Below are the code and all the weights of a small trained network. Each question names an input and a class and asks about switching units off, where a switched-off unit gives its printed mean instead of its output.

import numpy as np


def w(rows, s, z=0):
    codes = np.array(rows[::2]) - 128.0
    scale = np.full(codes.shape[1], s)
    scale[-1] = z or s
    return codes * scale


def norm(h):
    return h / np.sqrt((h * h).mean(-1, keepdims=True) + 1e-5)


def f(y):
    return np.maximum(y, 0)


def log_softmax(a):
    a = a - a.max(-1, keepdims=True)
    return a - np.log(np.exp(a).sum(-1, keepdims=True))


def net(x, mask):
    res = np.array(x, float).reshape(1, 6) / 4 @ E
    u = 0
    for l in range(3):
        y = f(norm(res) @ A[l][:, :-1].T + A[l][:, -1])
        res = res + np.where(mask[u : u + 9], y, B[l][:, -1]) @ B[l][:, :-1]
        u += 9
    return log_softmax(norm(res)[-1] @ U[:, :-1].T + U[:, -1])


A, B = {}, {}
E = w([
[127,128,129,129,128,129,130,129,128,128],'x0',
[127,128,133,126,127,128,130,129,123,129],'x1',
[81,155,67,139,168,137,116,68,109,253],'x2',
[87,110,117,163,115,160,17,158,89,121],'x3',
[129,129,127,129,128,124,127,125,127,126],'x4',
[207,124,74,214,142,176,167,187,104,159],'x5',
],0.0039)
A[0] = w([
[87,118,129,78,165,123,111,62,162,225,125],'L0N0',
[116,152,50,154,107,98,133,96,102,181,115],'L0N1',
[109,194,92,126,206,154,116,29,85,191,163],'L0N2',
[174,91,176,171,136,96,109,123,138,108,150],'L0N3',
[130,235,32,157,189,148,134,107,83,217,5],'L0N4',
[124,121,112,4,83,81,70,83,144,65,127],'L0N5',
[178,146,123,128,111,185,21,137,116,124,92],'L0N6',
[90,76,110,131,102,161,12,143,89,131,169],'L0N7',
[22,105,113,102,157,126,123,94,216,181,112],'L0N8',
],0.0037,0.002)
B[0] = w([
[50,211,131,58,111,65,201,102,92,60,227],'L0N0',
[135,177,249,74,164,136,106,149,188,111,196],'L0N1',
[40,164,121,144,123,52,130,171,122,150,252],'L0N2',
[106,104,60,108,93,203,153,77,101,147,171],'L0N3',
[158,45,222,63,206,181,77,95,188,115,229],'L0N4',
[116,47,179,164,212,143,89,98,141,196,228],'L0N5',
[85,168,168,178,193,140,161,139,118,66,179],'L0N6',
[183,174,146,148,2,144,111,154,166,121,230],'L0N7',
[133,151,116,109,78,108,149,109,56,92,209],'L0N8',
],0.0035,0.0041)
A[1] = w([
[125,174,116,189,196,132,127,145,120,253,106],'L1N0',
[176,124,105,141,96,111,150,140,81,109,66],'L1N1',
[233,131,134,94,149,145,162,114,137,160,109],'L1N2',
[124,83,152,65,150,105,174,148,175,177,2],'L1N3',
[120,123,161,41,141,169,56,61,160,184,220],'L1N4',
[104,42,135,99,211,103,183,91,113,137,83],'L1N5',
[128,127,154,114,198,108,60,117,145,118,212],'L1N6',
[115,93,169,143,84,115,151,75,129,48,122],'L1N7',
[230,101,116,128,160,158,125,174,127,112,178],'L1N8',
],0.004,0.00096)
B[1] = w([
[203,26,196,82,74,139,65,85,163,100,200],'L1N0',
[67,94,69,200,120,107,144,140,174,123,158],'L1N1',
[42,186,101,100,116,69,167,219,230,111,180],'L1N2',
[190,125,153,147,104,85,126,63,91,128,188],'L1N3',
[162,77,64,254,115,116,160,222,88,88,254],'L1N4',
[170,109,154,129,250,77,159,107,124,71,199],'L1N5',
[134,101,113,114,70,237,165,153,156,119,209],'L1N6',
[138,127,115,86,202,158,140,90,143,249,212],'L1N7',
[60,176,88,105,116,85,148,55,54,102,208],'L1N8',
],0.0042,0.0038)
A[2] = w([
[104,43,217,93,89,193,10,72,117,211,178],'L2N0',
[140,94,208,9,161,121,130,74,174,170,107],'L2N1',
[66,146,104,146,89,155,198,163,174,122,55],'L2N2',
[200,107,107,118,208,88,194,110,179,131,166],'L2N3',
[105,144,117,217,75,139,81,160,46,76,65],'L2N4',
[175,254,171,65,131,37,206,85,125,133,106],'L2N5',
[38,163,80,154,63,100,79,132,82,222,3],'L2N6',
[202,46,122,109,198,121,150,78,161,196,79],'L2N7',
[88,42,149,237,156,249,92,173,56,78,148],'L2N8',
],0.0039,0.002)
B[2] = w([
[116,164,119,70,74,193,149,218,232,191,227],'L2N0',
[202,130,123,234,154,99,110,101,116,165,214],'L2N1',
[91,96,67,151,28,117,142,185,140,122,154],'L2N2',
[94,36,168,196,100,112,111,188,127,115,220],'L2N3',
[156,79,115,135,231,79,141,81,115,106,199],'L2N4',
[125,143,85,75,117,205,79,111,90,171,224],'L2N5',
[112,166,159,212,214,105,93,225,125,3,162],'L2N6',
[155,129,203,142,199,126,89,192,163,41,190],'L2N7',
[177,175,99,68,89,150,129,21,99,170,254],'L2N8',
],0.0046,0.0053)
U = w([
[231,33,233,209,205,104,146,145,162,114,225],'0',
[185,157,135,43,27,249,79,128,207,206,248],'1',
[96,86,38,159,31,99,243,212,146,70,103],'2',
[224,167,28,157,93,173,128,15,2,50,5],'3',
[77,173,146,59,179,42,173,25,20,192,49],'4',
[33,231,145,159,103,111,42,217,126,58,26],'5',
],0.0085,0.0012)

Each question gives the input, the list of numbers given to net, and the class t.
The units are the neurons (one row each of A and B). Each row of codes is followed by its name. A weight is (code - 128) times the scale printed after its matrix; where a second scale follows, it is the last column's (A, B and U).
mask holds one flag per neuron, layer by layer. A switched-off neuron (its flag False) gives its mean, the last column of its row in B, instead of its output. The means were averaged over made-up inputs and are rounded, as every weight is.
A unit's drop is (log p(t) with every unit on - log p(t) with that unit switched off) / (log p(t) with every unit on - log p(t) with every unit switched off).
The circuit of an input: a set's keep is (log p(t) with only the set's units on - log p(t) with every unit switched off) / (log p(t) with every unit on - log p(t) with every unit switched off). Starting from the 12 units with the biggest drops (on a tie, the unit counted first), units are removed one at a time, each time the one whose removal leaves the highest keep (on an exact tie, the one counted first), for as long as the keep stays at least 0.8.
units of the circuit, in order: the units of the circuit, biggest drop first
top k neurons: the k neurons with the biggest drops, biggest first
k most important neurons of layer l: the k neurons of layer l with the biggest drops, biggest first
drop of u: that unit's drop, to one decimal
input [2,3,1,5,-6,1], class 1: units of the circuit, in order	(L2N0)
input [3,2,-2,3,-1,0], class 1: units of the circuit, in order	(L2N0; L1N7)
input [-3,-5,5,1,-7,-7], class 5: 3 most important neurons of layer 2	(L2N6; L2N8; L2N4)
input [7,3,2,8,8,1], class 1: top 2 neurons	(L0N0; L2N8)
input [-1,6,5,0,-7,6], class 0: top 3 neurons	(L0N4; L0N7; L2N7)
input [-8,-7,-3,6,-8,1], class 3: top 3 neurons	(L0N4; L2N4; L1N0)
input [-6,6,0,-6,7,3], class 2: top 2 neurons	(L1N2; L0N5)
input [5,2,1,7,-6,1], class 1: top 3 neurons	(L0N0; L1N4; L2N8)
input [7,0,0,5,5,-8], class 1: top 2 neurons	(L0N5; L2N0)
input [-4,7,2,-1,5,0], class 4: top 3 neurons	(L0N0; L0N2; L0N5)
input [0,-8,7,4,5,-1], class 5: 2 most important neurons of layer 0	(L0N0; L0N2)
input [6,-6,4,3,-1,-4], class 5: drop of L2N6	0.2
input [-3,4,-1,-1,-7,-7], class 0: drop of L0N5	2.0
input [7,1,6,4,0,-6], class 5: units of the circuit, in order	(L2N6)
input [-2,6,-1,-2,-1,1], class 2: drop of L0N5	0.3
input [-8,5,4,1,-7,-1], class 5: drop of L2N6	0.1
